Each row has a name. Each question is about the rows just above it. Places in a row count from 1.

G: [161  90 101 124 163]
T: [148 142 122  94 148]
R: [131 135 113  95 151]
L: [122 127 153 108  92]
P: [127 163 121 178  91]
M: [176 145 159 134 114]
Q: [161  86 134 167 157]
F: [139 153  77 107  90]
A: [ 98  81 126 140 117]
V: [117  82  86  86 168]
K: [182  98 154  81 101]
B: [161  93 175 147 154]
Table of tags by key:
[92] -> q632
[127] -> q369
[147] -> q863
[93] -> q33
[146] -> q376
[175] -> q238
Look up the entry of B at place 2 in the table: : q33
Whose row is [122 127 153 108  92]? : L
[117  82  86  86 168] is in which row? : V

D: [141 112 118 187 183]
H: [146 191 144  87  98]
Z: [140 111 118 134  96]
S: [140 111 126 113 164]
Table of tags by key:
[113] -> q534
[135] -> q933
[112] -> q887
[134] -> q841
[87] -> q556
[187] -> q570
[126] -> q721
Join S by its entry at place 4: : q534
Which row holds [140 111 118 134  96]? : Z
Whose row is [141 112 118 187 183]? : D

J: [165 169 116 166 148 127 124 140]
E: [116  99  72 158 119  77  91 135]
N: [133 163 113  73  99  79 180 145]
U: [116 152 108 178 156 127 122 146]
W: [116 171 143 170 100  79 180 145]
Y: [134  92  84 170 158  76  69 162]
Table of tags by key:
[169] -> q467
[145] -> q770
[170] -> q548
[73] -> q684
[177] -> q704
[166] -> q214
[72] -> q612
[178] -> q540
Look up the entry of N at place 4 in the table: : q684
Whose row is [165 169 116 166 148 127 124 140]? : J
Whose row is [116 171 143 170 100  79 180 145]? : W
Which row holds [116  99  72 158 119  77  91 135]? : E
Whose row is [134  92  84 170 158  76  69 162]? : Y

mafi: [116 137 114 193]
Fet: [135 114 123 146]
penun: [103 143 168  94]
dasof: [157 106  97  80]
Leg: [115 140 147 167]
Table of tags by key:
[114] -> q815
[137] -> q35
[146] -> q236
The tag of Fet, keyed by place 2: : q815
[116 137 114 193] is in which row? : mafi

sipa: [120 130 182 105 157 145]
zonu: [182 136 157 129 156 152]
Dat: [137 131 179 118 163 145]
Ror: [171 119 175 131 170 146]
dadi: [169 119 171 124 170 145]
lud: [173 126 175 139 171 147]
Siz: [168 145 162 112  89 154]
Keda: [164 121 177 123 151 146]
mot: [188 133 169 154 181 152]
keti: [173 124 172 130 161 149]
rik: [165 123 177 120 130 150]
tags:
[171] -> q79
[145] -> q903
[170] -> q913
Look up the entry of dadi at place 5 in the table: : q913
[165 123 177 120 130 150] is in which row? : rik
Whose row is [188 133 169 154 181 152]? : mot
Whose row is [164 121 177 123 151 146]? : Keda
Whose row is [169 119 171 124 170 145]? : dadi
Whose row is [120 130 182 105 157 145]? : sipa

kav: [127 133 125 130 130 128 130 113 126 129 128 127 130 123 127 128 134 142
 147 156 170]
divur: [133 135 132 132 138 142 155 169 171 176 180 177 174 174 176 178 130 174
 177 179 173]
toko: [126 129 128 132 130 126 131 126 136 130 130 128 133 133 138 148 157 169
 168 171 173]
Mava: [129 128 132 127 126 129 129 135 104 160 171 171 174 174 173 178 172 175
 178 175 175]
key -> tag
[129] -> q272
[131] -> q997
[132] -> q70
[133] -> q771
[130] -> q65
Look up the entry of toko at place 7 in the table: : q997
The row with [133 135 132 132 138 142 155 169 171 176 180 177 174 174 176 178 130 174
 177 179 173] is : divur
[126 129 128 132 130 126 131 126 136 130 130 128 133 133 138 148 157 169
 168 171 173] is in which row? : toko

Mero: [196 130 107 173 135 172 142]
tezug: [193 165  90 157 148 155 119]
fil: [190 130 107 173 135 172 142]
nekig: [183 180  86 152 154 145 104]
tags:
[134] -> q215
[135] -> q578
[149] -> q980
[172] -> q905
[173] -> q884
[136] -> q419
[148] -> q586
Join fil by its entry at place 5: : q578
Whose row is [190 130 107 173 135 172 142]? : fil
Whose row is [183 180  86 152 154 145 104]? : nekig
Whose row is [193 165  90 157 148 155 119]? : tezug

difev: [127 158 149 149 145 141 144 126 145 124 123 185 113  87]
sif: [169  86 132 132 130 158  86 132 160 131 104 135 110 138]
Lofu: [138  85 119  96 112 151  92 133 134 108 145 118 126 164]
sor: [160  72 134 112 130 168  91 111 128 133 117 120 134 131]
rafos: [115 136 122 163 160 126 140 135 176 136 100 169 126 107]
Bif: [154  83 135 142 130 161 138 126 167 129 105 103 102 150]
tir: [138  85 119  96 112 140  92 133 134 108 144  86 141 145]
Kufo: [125 162 133 164 156 104 152 129 123 157 104 171 123 110]
Risuz: [138  85 119  96 112 151  92 133 134 108 144  86 141 145]
pago: [124  96 120 142 166 132 115 110 167 165  94 110 119 109]
kup: [152 136 129 173 147 120 138 158 162 141  93 159 108 141]
Table of tags by key:
[136] -> q709
[72] -> q657
[83] -> q168
[112] -> q250
[96] -> q347
Look up the entry of sor at place 2 in the table: : q657
Whose row is [152 136 129 173 147 120 138 158 162 141  93 159 108 141]? : kup
Whose row is [138  85 119  96 112 151  92 133 134 108 145 118 126 164]? : Lofu
Which row holds [154  83 135 142 130 161 138 126 167 129 105 103 102 150]? : Bif

milag: [127 128 145 106 148 100 122 179 127 158]
mife: [124 131 145 111 153  96 117 178 134 152]
Vigal: [109 127 163 150 113 160  82 128  95  93]
migu: [ 87 130 101 130 106 173 106 153 107 127]
tira: [146 110 117  97 117 111 170 110 105 124]
Table of tags by key:
[107] -> q846
[96] -> q278
[105] -> q745
[106] -> q385
[97] -> q850
The tag of milag, keyed by place 4: : q385
Which row holds [146 110 117  97 117 111 170 110 105 124]? : tira

fipas: [ 93 166  90 192  85 142 130  72  92 101  91 129 109 104 151 123 153]
fiso: [142 128  93 126 155 141 118  81 151 131 108 146 178 151 113 168 153]
zagem: [160 142 125  72 167 104 122 138 135 170 123 123 132 135 123 152 165]
Rogid: [115  95  88 103 130 146 154 102 162 110 115 160 153 130  99 123 124]
Table of tags by key:
[167] -> q84
[95] -> q357
[100] -> q259
[165] -> q181
[166] -> q951
[101] -> q291
[96] -> q924
Join fipas by its entry at place 2: : q951
Whose row is [160 142 125  72 167 104 122 138 135 170 123 123 132 135 123 152 165]? : zagem
Where do [115  95  88 103 130 146 154 102 162 110 115 160 153 130  99 123 124] appear? : Rogid
Where do [ 93 166  90 192  85 142 130  72  92 101  91 129 109 104 151 123 153] appear? : fipas

